Below is a small trained network, with its code and all its weights. Each question gives an input and a target symbol and asks what happens when units are switched off, that is, made to give their printed mean instead of their output.

import numpy as np


def w(rows, s, z=0):
    codes = np.array(rows[::2]) - 128.0
    scale = np.full(codes.shape[1], s)
    scale[-1] = z or s
    return codes * scale


def norm(h):
    return h / np.sqrt((h * h).mean(-1, keepdims=True) + 1e-5)


def f(y):
    return np.maximum(y, 0)


def softmax(a):
    e = np.exp(a - a.max(-1, keepdims=True))
    return e / e.sum(-1, keepdims=True)


def log_softmax(a):
    a = a - a.max(-1, keepdims=True)
    return a - np.log(np.exp(a).sum(-1, keepdims=True))


def net(x, mask):
    ids = ['αβεμστ'.index(c) for c in x.split()]
    T = len(ids)
    res = E[ids] + P[:T]
    u = 0
    for l in range(3):
        q, k, v = (norm(res) @ M[l].T for M in (Q, K, V))
        z = softmax(np.where(np.tri(T) > 0, q @ k.T / 2**0.5, -1e9)) @ v
        res = res + np.where(mask[u], z, O[l][:, -1]) @ O[l][:, :-1]
        u += 1
        y = f(norm(res) @ A[l][:, :-1].T + A[l][:, -1])
        res = res + np.where(mask[u : u + 4], y, B[l][:, -1]) @ B[l][:, :-1]
        u += 4
    return log_softmax(norm(res)[-1] @ U[:, :-1].T + U[:, -1])


Q, K, V, O, A, B = {}, {}, {}, {}, {}, {}
E = w([
[125,177,96],'α',
[118,204,143],'β',
[134,145,181],'ε',
[100,127,252],'μ',
[92,81,106],'σ',
[119,171,118],'τ',
],0.03)
P = w([
[4,176,182],'0',
[119,151,154],'1',
[127,126,116],'2',
[116,118,93],'3',
[109,114,71],'4',
[102,107,54],'5',
[96,105,46],'6',
],0.011)
Q[0] = w([
[164,125,239],'0.h0',
[6,186,219],'0.h0',
],0.012)
K[0] = w([
[26,34,101],'0.h0',
[170,4,192],'0.h0',
],0.011)
V[0] = w([
[47,176,2],'0.h0',
[123,241,78],'0.h0',
],0.0071)
O[0] = w([
[152,2,104,77],'0.h0',
[50,77,51,254],'0.h0',
],0.0047,0.00077)
A[0] = w([
[94,144,143,223],'0.n0',
[52,3,126,118],'0.n1',
[121,127,46,161],'0.n2',
[143,115,186,254],'0.n3',
],0.014,0.0037)
B[0] = w([
[213,152,54,238],'0.n0',
[176,69,254,222],'0.n1',
[87,103,76,221],'0.n2',
[217,118,35,254],'0.n3',
],0.0099,0.0064)
Q[1] = w([
[176,186,254],'1.h0',
[154,122,172],'1.h0',
],0.0062)
K[1] = w([
[47,137,254],'1.h0',
[76,111,169],'1.h0',
],0.0055)
V[1] = w([
[116,168,138],'1.h0',
[1,134,132],'1.h0',
],0.0062)
O[1] = w([
[143,160,89,155],'1.h0',
[216,254,185,3],'1.h0',
],0.0089,0.0026)
A[1] = w([
[122,183,235,254],'1.n0',
[44,154,113,182],'1.n1',
[247,108,206,69],'1.n2',
[167,155,69,8],'1.n3',
],0.014,0.0043)
B[1] = w([
[10,198,101,206],'1.n0',
[77,255,104,188],'1.n1',
[148,149,52,254],'1.n2',
[117,4,205,211],'1.n3',
],0.01,0.0065)
Q[2] = w([
[161,145,143],'2.h0',
[60,93,5],'2.h0',
],0.014)
K[2] = w([
[132,122,29],'2.h0',
[41,64,251],'2.h0',
],0.011)
V[2] = w([
[167,140,90],'2.h0',
[126,2,122],'2.h0',
],0.013)
O[2] = w([
[18,91,133,3],'2.h0',
[179,3,189,152],'2.h0',
],0.0074,0.002)
A[2] = w([
[130,2,78,199],'2.n0',
[114,97,75,54],'2.n1',
[181,156,65,2],'2.n2',
[47,172,146,72],'2.n3',
],0.0078,0.004)
B[2] = w([
[49,181,182,255],'2.n0',
[77,159,51,139],'2.n1',
[122,1,181,142],'2.n2',
[166,100,81,156],'2.n3',
],0.0099,0.007)
U = w([
[22,23,1,2],'α',
[157,252,164,198],'β',
[172,90,75,199],'ε',
[172,151,192,95],'μ',
[40,109,230,127],'σ',
[122,131,142,28],'τ',
],0.011,0.009)

Each question gives the input, a string of symbols that net reads in full, and the target symbol t.
The units are the heads (2 rows each of Q, K, V and O) and the neurons (one row each of A and B). Each row of codes is followed by its name. A weight is (code - 128) times the scale printed after its matrix; where a second scale follows, it is the last column's (O, A, B and U).
mask holds one flag per unit, layer by layer, with each layer's heads first. A switched-off unit (its flag False) gives its mean, the last column of its rows in O or B, instead of its output. The means were averaged over made-up inputs and are rounded, as every weight is.
A unit's drop is (log p(t) with every unit on - log p(t) with that unit switched off) / (log p(t) with every unit on - log p(t) with every unit switched off).
The circuit of an input: a set's keep is (log p(t) with only the set's units on - log p(t) with every unit switched off) / (log p(t) with every unit on - log p(t) with every unit switched off). Starting from the 12 units with the biggest drops (on a tie, the unit counted first), units are removed one at a time, each time the one whose removal leaves the highest keep (on an exact tie, the one counted first), for as long as the keep stays at least 0.8.
circuit, biggest first: the units of the circuit, biggest drop first
unit that matters most: the unit with the biggest drop
k most important neurons: the k neurons with the biggest drops, biggest first
k most important neurons of layer l: the k neurons of layer l with the biggest drops, biggest first
drop of u: that unit's drop, to one decimal
input ε ε α ε ε, target σ: circuit, biggest first -> [1.n3 0.n1 2.n0]
input ε ε β ε, target α: circuit, biggest first -> [1.n3 0.n1]
input ε σ τ, target σ: unit that matters most -> 2.h0
input ε σ σ ε σ, target σ: circuit, biggest first -> [0.n1 2.n0]
input ε α ε μ ε, target α: 2 most important neurons of layer 1 -> [1.n3 1.n0]
input μ σ ε α, target α: 2 most important neurons of layer 0 -> [0.n3 0.n1]
input σ ε α, target α: 2 most important neurons of layer 0 -> [0.n1 0.n2]
input β ε ε σ τ, target σ: 3 most important neurons of layer 1 -> [1.n2 1.n3 1.n0]
input ε ε ε ε μ, target β: 2 most important neurons -> [0.n2 1.n0]
input σ β ε τ τ ε, target ε: 2 most important neurons of layer 0 -> [0.n3 0.n2]
input ε ε τ ε ε, target σ: drop of 1.n3 -> 1.5
input ε τ ε α α σ ε, target ε: drop of 0.h0 -> 0.3
input ε ε α α α α μ, target β: drop of 0.h0 -> 1.2
input ε α ε σ, target σ: drop of 2.n3 -> 0.0
